Here is a tiny trained network, its code and every weight. The questions are about switching its units off for an input and a target symbol, where a switched-off unit gives its printed mean instead of its output.

import numpy as np


def w(rows, s, z=0):
    codes = np.array(rows[::2]) - 128.0
    scale = np.full(codes.shape[1], s)
    scale[-1] = z or s
    return codes * scale


def f(y):
    return np.maximum(y, 0)


def softmax(a):
    e = np.exp(a - a.max(-1, keepdims=True))
    return e / e.sum(-1, keepdims=True)


def log_softmax(a):
    a = a - a.max(-1, keepdims=True)
    return a - np.log(np.exp(a).sum(-1, keepdims=True))


def net(x, mask):
    ids = ['ΣΩαβδημτψ'.index(c) for c in x.split()]
    T = len(ids)
    res = E[ids] + P[:T]
    u = 0
    for l in range(2):
        r = res
        for j in range(2):
            rows = slice(4 * j, 4 * j + 4)
            q, k, v = (r @ M[l][rows].T for M in (Q, K, V))
            z = softmax(np.where(np.tri(T) > 0, q @ k.T / 4**0.5, -1e9)) @ v
            o = O[l][rows]
            res = res + np.where(mask[u + j], z, o[:, -1]) @ o[:, :-1]
        u += 2
        y = f(res @ A[l][:, :-1].T + A[l][:, -1])
        res = res + np.where(mask[u : u + 4], y, B[l][:, -1]) @ B[l][:, :-1]
        u += 4
    return log_softmax(res[-1] @ U[:, :-1].T + U[:, -1])


Q, K, V, O, A, B = {}, {}, {}, {}, {}, {}
E = w([
[126,28,110],'Σ',
[116,152,34],'Ω',
[52,196,155],'α',
[189,151,108],'β',
[141,140,116],'δ',
[169,120,116],'η',
[142,141,124],'μ',
[145,182,127],'τ',
[140,131,247],'ψ',
],0.014)
P = w([
[90,106,105],'0',
[204,172,155],'1',
[88,107,84],'2',
[230,187,158],'3',
[80,116,97],'4',
[241,190,157],'5',
[72,124,104],'6',
[236,193,154],'7',
[64,120,118],'8',
[252,180,149],'9',
[62,121,130],'10',
[255,170,148],'11',
[74,126,121],'12',
],0.0063)
Q[0] = w([
[209,171,105],'0.h1',
[247,121,142],'0.h1',
[88,84,124],'0.h1',
[178,127,143],'0.h1',
[192,157,111],'0.h2',
[68,66,118],'0.h2',
[196,159,129],'0.h2',
[121,102,144],'0.h2',
],0.011)
K[0] = w([
[179,188,21],'0.h1',
[143,255,51],'0.h1',
[109,128,211],'0.h1',
[125,176,81],'0.h1',
[56,118,221],'0.h2',
[174,182,83],'0.h2',
[71,92,185],'0.h2',
[111,137,89],'0.h2',
],0.0073)
V[0] = w([
[72,159,67],'0.h1',
[110,173,130],'0.h1',
[110,75,67],'0.h1',
[139,80,211],'0.h1',
[129,135,106],'0.h2',
[97,159,2],'0.h2',
[109,92,178],'0.h2',
[135,115,169],'0.h2',
],0.009)
O[0] = w([
[125,137,1,164],'0.h1',
[151,74,85,150],'0.h1',
[101,181,82,124],'0.h1',
[99,105,205,4],'0.h1',
[119,131,115,145],'0.h2',
[64,140,20,191],'0.h2',
[139,106,181,62],'0.h2',
[158,124,176,103],'0.h2',
],0.007,0.0023)
A[0] = w([
[102,68,134,240],'0.n1',
[138,165,51,252],'0.n2',
[2,68,81,212],'0.n3',
[98,65,146,49],'0.n4',
],0.0087,0.003)
B[0] = w([
[182,60,121,153],'0.n1',
[118,152,29,254],'0.n2',
[45,25,254,193],'0.n3',
[86,170,97,132],'0.n4',
],0.0067,0.0075)
Q[1] = w([
[3,130,139],'1.h1',
[58,161,142],'1.h1',
[70,140,130],'1.h1',
[10,132,218],'1.h1',
[239,205,157],'1.h2',
[182,75,110],'1.h2',
[80,60,136],'1.h2',
[229,146,162],'1.h2',
],0.005)
K[1] = w([
[67,137,148],'1.h1',
[100,143,144],'1.h1',
[66,155,174],'1.h1',
[85,109,254],'1.h1',
[27,125,226],'1.h2',
[144,78,163],'1.h2',
[162,115,52],'1.h2',
[59,98,174],'1.h2',
],0.0056)
V[1] = w([
[152,152,135],'1.h1',
[106,135,110],'1.h1',
[177,144,165],'1.h1',
[134,145,48],'1.h1',
[235,1,93],'1.h2',
[183,95,128],'1.h2',
[125,225,172],'1.h2',
[148,134,156],'1.h2',
],0.008)
O[1] = w([
[107,151,126,113],'1.h1',
[150,129,144,163],'1.h1',
[77,145,98,59],'1.h1',
[183,154,167,254],'1.h1',
[202,3,74,144],'1.h2',
[183,100,98,113],'1.h2',
[126,242,111,73],'1.h2',
[167,161,121,85],'1.h2',
],0.0071,0.0054)
A[1] = w([
[129,187,55,147],'1.n1',
[192,97,3,73],'1.n2',
[111,109,116,109],'1.n3',
[169,244,133,254],'1.n4',
],0.0061,0.0056)
B[1] = w([
[90,207,73,192],'1.n1',
[254,117,39,211],'1.n2',
[102,124,125,137],'1.n3',
[64,201,182,254],'1.n4',
],0.0055,0.0064)
U = w([
[123,59,146,34],'Σ',
[61,113,68,42],'Ω',
[49,135,154,112],'α',
[165,177,63,3],'β',
[103,110,127,188],'δ',
[200,66,124,183],'η',
[121,109,134,204],'μ',
[74,204,146,199],'τ',
[183,131,254,189],'ψ',
],0.0097,0.0035)

Each question gives the input, a string of symbols that net reads in full, and the target symbol t.
The units are the heads (4 rows each of Q, K, V and O) and the neurons (one row each of A and B). Each row of codes is followed by its name. A weight is (code - 128) times the scale printed after its matrix; where a second scale follows, it is the last column's (O, A, B and U).
mask holds one flag per unit, layer by layer, with each layer's heads first. A switched-off unit (its flag False) gives its mean, the last column of its rows in O or B, instead of its output. The means were averaged over made-up inputs and are rounded, as every weight is.
A unit's drop is (log p(t) with every unit on - log p(t) with that unit switched off) / (log p(t) with every unit on - log p(t) with every unit switched off).
The circuit of an input: a set's keep is (log p(t) with only the set's units on - log p(t) with every unit switched off) / (log p(t) with every unit on - log p(t) with every unit switched off). Starting from all 12 units, units are removed one at a time, each time the one whose removal leaves the highest keep (on an exact tie, the one counted first), for as long as the keep stays at least 0.8.
units of the circuit, in order: the units of the circuit, biggest drop first
k most important neurons: the k neurons with the biggest drops, biggest first
top k neurons in layer l: the k neurons of layer l with the biggest drops, biggest first
input Σ Ω ψ τ β β α β, target τ: 2 most important neurons -> [0.n3; 1.n4]
input η Σ Ω ψ α ψ, target τ: units of the circuit, in order -> [1.h2; 0.h1; 0.n3]
input μ δ Σ τ, target η: top 3 neurons in layer 0 -> [0.n3; 0.n1; 0.n2]
input ψ η α η η β η ψ τ δ η β, target ψ: units of the circuit, in order -> [0.h2]
input Ω Σ η, target η: units of the circuit, in order -> [1.h2; 1.n2]
input η η μ Ω, target β: 2 most important neurons -> [1.n2; 0.n2]
input η α β τ α α η β η δ τ μ, target τ: top 2 neurons in layer 0 -> [0.n3; 0.n1]
input Ω Ω η μ δ η, target β: units of the circuit, in order -> [0.h1; 0.n3]
input η η α τ, target τ: units of the circuit, in order -> [1.h2; 0.n3; 1.n4]
input δ β Ω Ω α μ Σ Ω η β, target β: units of the circuit, in order -> [0.h1; 0.n2; 0.n3]
input η β δ δ β α ψ δ, target ψ: units of the circuit, in order -> [0.h2; 0.n2]
input α δ α β η η, target τ: units of the circuit, in order -> [1.h2; 0.n3]
input η Σ Ω η η τ, target β: units of the circuit, in order -> [0.h1; 0.n3; 0.n2]
input η δ Ω η α Ω α μ η μ τ η, target τ: units of the circuit, in order -> [1.h2; 0.n3; 1.n4]
input α α η δ α μ Σ Ω Ω μ α μ, target τ: top 2 neurons in layer 1 -> [1.n4; 1.n1]
input δ η β η Ω δ, target β: 4 most important neurons -> [0.n3; 1.n2; 0.n2; 1.n1]
input η β Ω η μ α τ η α τ, target τ: 2 most important neurons -> [1.n4; 0.n3]
input ψ Ω Ω Ω Ω ψ Ω μ, target β: top 3 neurons in layer 0 -> [0.n3; 0.n2; 0.n1]
input τ η η ψ δ β, target ψ: top neuron in layer 0 -> [0.n2]
input Ω η η α η Ω α μ β δ, target τ: 3 most important neurons -> [0.n3; 1.n4; 0.n1]
input η β η Σ α δ, target τ: 3 most important neurons -> [0.n3; 1.n4; 1.n2]
